Below is a small trained network, with its code and all its weights. Each question gives an input and a target symbol and asks what happens when units are switched off, that is, made to give their printed mean instead of their output.

import numpy as np


def w(rows, s, z=0):
    codes = np.array(rows[::2]) - 128.0
    scale = np.full(codes.shape[1], s)
    scale[-1] = z or s
    return codes * scale


def norm(h):
    return h / np.sqrt((h * h).mean(-1, keepdims=True) + 1e-5)


def f(y):
    return y / 2 * (1 + np.tanh(0.7978845608 * (y + 0.044715 * y**3)))


def softmax(a):
    e = np.exp(a - a.max(-1, keepdims=True))
    return e / e.sum(-1, keepdims=True)


def log_softmax(a):
    a = a - a.max(-1, keepdims=True)
    return a - np.log(np.exp(a).sum(-1, keepdims=True))


def net(x, mask):
    ids = ['ΛΠΨβγδζηθμξστφω'.index(c) for c in x.split()]
    T = len(ids)
    res = E[ids] + P[:T]
    r = norm(res)
    for j in range(2):
        rows = slice(2 * j, 2 * j + 2)
        q, k, v = (r @ M[0][rows].T for M in (Q, K, V))
        z = softmax(np.where(np.tri(T) > 0, q @ k.T / 2**0.5, -1e9)) @ v
        o = O[0][rows]
        res = res + np.where(mask[j], z, o[:, -1]) @ o[:, :-1]
    y = f(norm(res) @ A[0][:, :-1].T + A[0][:, -1])
    res = res + np.where(mask[2:6], y, B[0][:, -1]) @ B[0][:, :-1]
    return log_softmax(norm(res)[-1] @ U[:, :-1].T + U[:, -1])


Q, K, V, O, A, B = {}, {}, {}, {}, {}, {}
E = w([
[185,160,213,130,118,171,115,139,94,181],'Λ',
[47,187,56,115,170,62,171,83,137,117],'Π',
[55,139,61,128,97,60,127,103,86,59],'Ψ',
[172,135,209,158,80,160,67,158,72,146],'β',
[138,145,190,184,165,183,43,193,141,111],'γ',
[125,57,94,138,128,143,95,99,153,233],'δ',
[124,127,251,127,107,170,102,143,112,139],'ζ',
[86,179,108,150,179,150,58,132,59,158],'η',
[105,136,158,92,207,166,65,88,63,135],'θ',
[151,151,226,160,106,152,48,141,145,152],'μ',
[162,144,226,123,97,177,121,153,68,162],'ξ',
[72,178,79,151,173,173,67,80,100,145],'σ',
[165,180,151,76,107,94,144,53,222,112],'τ',
[39,130,98,212,150,87,167,68,122,112],'φ',
[82,50,90,59,79,160,88,156,154,158],'ω',
],0.024)
P = w([
[44,229,89,159,63,251,77,23,79,172],'0',
[93,186,133,148,59,219,92,36,90,140],'1',
[80,178,152,138,77,164,107,71,76,162],'2',
[96,160,157,139,100,131,118,125,74,167],'3',
[112,150,153,127,139,96,111,141,82,160],'4',
[132,135,167,109,167,69,124,160,111,133],'5',
[153,120,154,109,195,35,125,205,104,137],'6',
[149,108,158,122,161,64,148,124,121,108],'7',
],0.015)
Q[0] = w([
[71,180,75,106,184,62,107,58,66,95],'H0',
[103,111,193,123,179,154,9,164,19,203],'H0',
[134,191,254,117,176,102,117,46,113,118],'H1',
[206,9,166,87,107,204,114,156,211,156],'H1',
],0.061)
K[0] = w([
[168,167,206,136,214,101,82,242,96,130],'H0',
[158,47,113,131,114,2,196,177,177,133],'H0',
[173,106,125,153,115,13,229,187,188,64],'H1',
[44,203,82,231,48,204,181,56,134,113],'H1',
],0.061)
V[0] = w([
[124,227,98,10,24,110,85,224,52,2],'H0',
[124,69,126,17,92,180,59,175,188,216],'H0',
[26,56,136,153,80,115,18,184,152,54],'H1',
[180,226,112,214,69,61,117,135,237,173],'H1',
],0.042)
O[0] = w([
[33,208,143,169,6,112,157,139,112,217,17],'H0',
[109,104,25,90,76,174,175,189,116,117,75],'H0',
[111,104,115,234,136,167,175,164,192,103,253],'H1',
[192,137,82,135,72,63,54,159,117,74,120],'H1',
],0.021,0.0041)
A[0] = w([
[186,101,113,157,95,12,86,189,151,129,54],'N0',
[79,166,124,150,117,50,199,195,65,174,130],'N1',
[164,112,252,121,204,100,51,198,166,160,11],'N2',
[145,201,154,171,173,150,216,218,137,131,67],'N3',
],0.032,0.011)
B[0] = w([
[63,198,179,87,205,216,238,21,219,96,194],'N0',
[250,88,109,141,200,139,152,93,140,66,251],'N1',
[64,130,26,94,40,143,250,223,57,47,220],'N2',
[67,96,145,49,76,71,21,79,76,77,215],'N3',
],0.022,0.023)
U = w([
[149,108,151,120,134,122,60,180,32,173,165],'Λ',
[84,144,138,122,109,70,207,149,81,111,103],'Π',
[140,95,170,167,106,76,134,166,187,192,251],'Ψ',
[196,107,141,177,57,147,138,113,102,93,87],'β',
[81,154,88,199,151,145,17,177,126,90,145],'γ',
[216,52,124,118,157,150,90,167,215,165,206],'δ',
[90,51,130,89,84,163,131,66,96,84,31],'ζ',
[98,151,86,190,245,118,78,48,104,154,129],'η',
[68,141,138,98,200,156,134,147,135,178,138],'θ',
[130,170,136,145,129,224,154,138,203,91,84],'μ',
[196,116,152,113,117,187,203,103,89,149,73],'ξ',
[65,181,54,188,220,150,111,109,70,130,113],'σ',
[166,139,188,54,71,107,127,117,226,96,125],'τ',
[134,117,166,148,179,85,186,150,115,51,103],'φ',
[114,69,115,100,62,115,193,199,202,185,189],'ω',
],0.012,0.013)

Each question gives the input, a string of symbols that net reads in full, and the target symbol t.
The units are the heads (2 rows each of Q, K, V and O) and the neurons (one row each of A and B). Each row of codes is followed by its name. A weight is (code - 128) times the scale printed after its matrix; where a second scale follows, it is the last column's (O, A, B and U).
mask holds one flag per unit, heads first, then neurons. A switched-off unit (its flag False) gives its mean, the last column of its rows in O or B, instead of its output. The means were averaged over made-up inputs and are rounded, as every weight is.
A unit's drop is (log p(t) with every unit on - log p(t) with that unit switched off) / (log p(t) with every unit on - log p(t) with every unit switched off).
The circuit of an input: a set's keep is (log p(t) with only the set's units on - log p(t) with every unit switched off) / (log p(t) with every unit on - log p(t) with every unit switched off). Starting from all 6 units, units are removed one at a time, each time the one whose removal leaves the highest keep (on an exact tie, the one counted first), for as long as the keep stays at least 0.8.
circuit, biggest first: the units of the circuit, biggest drop first
most important unit: the unit with the biggest drop
top k neurons: the k neurons with the biggest drops, biggest first
heads that matter: for each layer, one digit per head in row order, 1 if its drop is at least 0.15 and else 0, layers parted by /
input Ψ θ ξ, target Ψ: circuit, biggest first -> [H0]
input θ Ψ τ Λ, target τ: circuit, biggest first -> [H1 N0]
input φ ζ ξ γ θ ξ η, target ξ: circuit, biggest first -> [N1 H0 H1]
input σ η η η, target η: circuit, biggest first -> [N2 H0]
input η Λ τ, target τ: circuit, biggest first -> [H1 N0]
input ξ τ μ γ, target τ: circuit, biggest first -> [H1 N0]
input δ η ζ Ψ θ, target Ψ: heads that matter -> 10
input τ Π σ δ η φ τ ζ, target τ: circuit, biggest first -> [H0 N2]
input Λ μ μ, target μ: heads that matter -> 01
input η θ η ξ η τ δ σ, target δ: heads that matter -> 10
input η δ θ Π ξ, target Π: circuit, biggest first -> [N2 H0]
input ξ φ Λ, target φ: heads that matter -> 10
input γ ξ η η, target η: heads that matter -> 11
input ξ ξ η, target ξ: most important unit -> H0
input ξ ζ Ψ ξ Ψ, target ξ: heads that matter -> 11
input μ β ζ ζ ζ, target ζ: circuit, biggest first -> [N3 H1 N0]
input ζ θ θ τ, target τ: circuit, biggest first -> [N0 H1]
input η δ γ β η τ τ φ, target τ: heads that matter -> 01
input θ τ η Ψ θ θ ζ, target Ψ: heads that matter -> 10
input ζ ζ Π η ξ θ Π, target θ: circuit, biggest first -> [H1]
input θ ζ θ μ η ζ ζ γ, target γ: heads that matter -> 01
input τ ζ θ β η Λ ξ, target τ: heads that matter -> 01
input ζ θ ζ ζ, target ζ: heads that matter -> 11
input ξ Ψ ξ γ ζ γ φ, target γ: heads that matter -> 01
input Ψ η γ φ ξ Π θ, target Π: heads that matter -> 10
input θ ζ ξ η β Ψ, target β: top 3 neurons -> [N1 N0 N2]
